m = [113 153 148 130]
m[0]	113
m[-3]	153
m[3]	130

B = [155, 123, 106, 129, 131, 133]
B[0]	155
B[4]	131

grid = [127 148 151 130 147 124 125 143 115 118 139 152 132 124 151]
grid[0]: 127
grid[14]: 151
grid[8]: 115
grid[2]: 151
grid[13]: 124
grid[7]: 143

x =
112  131  120  136  119  129  112  129  126  119  138  123  122  128
129  133  119  142  131  138  111  128  133  121  128  122  138  132
133  133  113  134  137  138  118  134  125  129  135  123  137  119
113  127  128  139  113  126  111  127  127  122  129  123  127  128
120  123  125  134  120  130  109  125  123  121  127  118  126  121
110  125  126  135  121  134  120  136  130  126  142  124  119  132
120  114  131  129  127  136  124  140  132  132  127  118  121  126
117  129  122  139  120  138  115  131  134  121  141  124  119  138
119  130  122  139  120  141  126  141  136  127  137  126  120  143
104  136  133  142  109  125  109  126  131  118  129  126  124  136
118  118  129  131  126  135  114  131  133  128  133  117  122  131
x[-11, -14]: 112
x[-5]: [120, 114, 131, 129, 127, 136, 124, 140, 132, 132, 127, 118, 121, 126]
x[-2, 7]: 126
x[1, -13]: 133
x[:, -5]: [119, 121, 129, 122, 121, 126, 132, 121, 127, 118, 128]
x[1, -1]: 132
x[-1, -11]: 131
x[-10, -4]: 128
x[-10]: [129, 133, 119, 142, 131, 138, 111, 128, 133, 121, 128, 122, 138, 132]
x[10, -7]: 131
x[-1, 6]: 114
x[2, -14]: 133
x[3, 12]: 127
x[0]: [112, 131, 120, 136, 119, 129, 112, 129, 126, 119, 138, 123, 122, 128]
x[:, 8]: [126, 133, 125, 127, 123, 130, 132, 134, 136, 131, 133]
x[9]: [104, 136, 133, 142, 109, 125, 109, 126, 131, 118, 129, 126, 124, 136]
x[:, -3]: [123, 122, 123, 123, 118, 124, 118, 124, 126, 126, 117]
x[-11, -8]: 112
x[6, -9]: 136
x[-2, -12]: 133
x[1, 11]: 122
x[-7, -3]: 118
x[9, 0]: 104
x[5, -4]: 142
x[-3, -11]: 139
x[:, 12]: [122, 138, 137, 127, 126, 119, 121, 119, 120, 124, 122]
x[-2, 10]: 129
x[10, 8]: 133
x[:, -8]: [112, 111, 118, 111, 109, 120, 124, 115, 126, 109, 114]
x[-7, 6]: 109
x[6, -6]: 132
x[4, 7]: 125
x[7, 7]: 131
x[5]: [110, 125, 126, 135, 121, 134, 120, 136, 130, 126, 142, 124, 119, 132]
x[-3, -8]: 126
x[-4]: [117, 129, 122, 139, 120, 138, 115, 131, 134, 121, 141, 124, 119, 138]
x[:, 7]: [129, 128, 134, 127, 125, 136, 140, 131, 141, 126, 131]

W =
[[109 147 113 146 117]
 [131 128 142 124 111]
 [147 108 142 110 140]
 [112 145 117 143 118]
 [142 116 150 113 123]
 [112 143 114 143 120]]
W[-6][0] -> 109
W[-1] -> [112, 143, 114, 143, 120]
W[4][-4] -> 116
W[-5][3] -> 124
W[0][-4] -> 147
W[2][4] -> 140
W[:, 2] -> [113, 142, 142, 117, 150, 114]
W[-1][-4] -> 143
W[-4][-5] -> 147
W[5][-1] -> 120
W[2][-4] -> 108
W[-5][-4] -> 128

a =
[[151 105 114 128]
 [120 131 152 109]
 [104 152 129 150]
 [123 119 107 152]
 [135 135 149 104]
 [105 152 106 149]
 [119 125 148 105]
 [150 105 110 120]
 [115 148 153 117]
 [110 151 145 153]
 [134 114 105 149]]
Rows and columns are counted from 0.
row 0 col 0: 151
row 0 col 1: 105
row 5 col 3: 149
row 4 col 0: 135
row 0 col 3: 128
row 4 col 3: 104
row 3 col 1: 119
row 1 col 2: 152
row 7 col 2: 110
row 6 col 3: 105
row 7 col 3: 120
row 5 col 2: 106
row 10 col 3: 149
row 1 col 1: 131
row 6 col 2: 148

X =
[[137 127 127 125 129 141 134 133 126 123 124]
 [123 132 124 125 127 127 119 125 127 127 133]
 [128 124 129 129 127 139 138 120 117 130 124]
 [135 124 130 130 127 125 131 122 129 142 136]
 [134 124 127 127 128 141 116 127 123 110 141]
 [134 127 129 125 126 136 139 125 127 135 128]
 [127 130 124 127 124 122 136 122 130 140 123]
 [122 125 126 132 129 128 117 129 119 120 130]
 [131 125 128 128 130 141 129 123 127 122 116]
 [129 129 129 122 130 126 119 128 119 139 119]
 [128 127 126 130 129 134 139 127 124 127 134]
 [127 130 126 121 130 105 122 122 131 125 112]]
X[0,0] => 137
X[7,7] => 129
X[9] => [129, 129, 129, 122, 130, 126, 119, 128, 119, 139, 119]
X[10] => [128, 127, 126, 130, 129, 134, 139, 127, 124, 127, 134]
X[:, 5] => [141, 127, 139, 125, 141, 136, 122, 128, 141, 126, 134, 105]
X[5,2] => 129
X[2,8] => 117
X[9,2] => 129
X[11,6] => 122
X[6,0] => 127
X[9,6] => 119
X[:, 1] => [127, 132, 124, 124, 124, 127, 130, 125, 125, 129, 127, 130]
X[3] => [135, 124, 130, 130, 127, 125, 131, 122, 129, 142, 136]
X[7,8] => 119
X[:, 3] => [125, 125, 129, 130, 127, 125, 127, 132, 128, 122, 130, 121]
X[0] => [137, 127, 127, 125, 129, 141, 134, 133, 126, 123, 124]
X[8,5] => 141
X[:, 10] => [124, 133, 124, 136, 141, 128, 123, 130, 116, 119, 134, 112]
X[8,8] => 127
X[5,3] => 125
X[7,0] => 122
X[7,5] => 128
X[:, 2] => [127, 124, 129, 130, 127, 129, 124, 126, 128, 129, 126, 126]
X[1] => [123, 132, 124, 125, 127, 127, 119, 125, 127, 127, 133]
X[7,9] => 120
X[6,7] => 122
X[:, 4] => [129, 127, 127, 127, 128, 126, 124, 129, 130, 130, 129, 130]
X[5,8] => 127
X[11] => [127, 130, 126, 121, 130, 105, 122, 122, 131, 125, 112]
X[8,4] => 130
X[0,10] => 124
X[2,3] => 129
X[11,9] => 125
X[7,3] => 132
X[6,3] => 127
X[11,7] => 122

M = (122, 138, 127, 141, 103, 131, 142)
M[-7] => 122
M[4] => 103
M[-6] => 138

A = [138 116 158 120 124 140 145 125 122 135 128 150 121 116 156]
A[0] = 138
A[14] = 156
A[10] = 128
A[7] = 125
A[6] = 145

data =
[[112 137 130 115]
 [152 134 113 120]
 [123 109 128 115]
 [103 148 133 150]
 [130 112 133 123]
 [137 145 134 138]]
Rows and columns are counted from 0.
(0, 0) = 112
(2, 2) = 128
(3, 3) = 150
(4, 0) = 130
(5, 1) = 145
(1, 0) = 152
(4, 2) = 133
(0, 1) = 137
(0, 3) = 115
(3, 2) = 133
(1, 1) = 134

arr =
[[140 102 102 107 101]
 [154 118 118 100 101]
 [110 142 144 155 155]
 [155 116 119 102 101]
 [101 101 101 152 151]
 [123 153 148 128 140]
 [101 101 100 154 152]
 [105 101 100 100 101]]
arr[0][-5] -> 140
arr[-2][-1] -> 152
arr[5][-4] -> 153
arr[-6][-4] -> 142
arr[0][-1] -> 101
arr[-8][-4] -> 102
arr[-6] -> [110, 142, 144, 155, 155]
arr[:, -2] -> [107, 100, 155, 102, 152, 128, 154, 100]
arr[6][0] -> 101
arr[-7][4] -> 101
arr[-4][-3] -> 101
arr[-2][-4] -> 101
arr[3][-3] -> 119
arr[-1][-2] -> 100
arr[:, -3] -> [102, 118, 144, 119, 101, 148, 100, 100]
arr[-1][4] -> 101
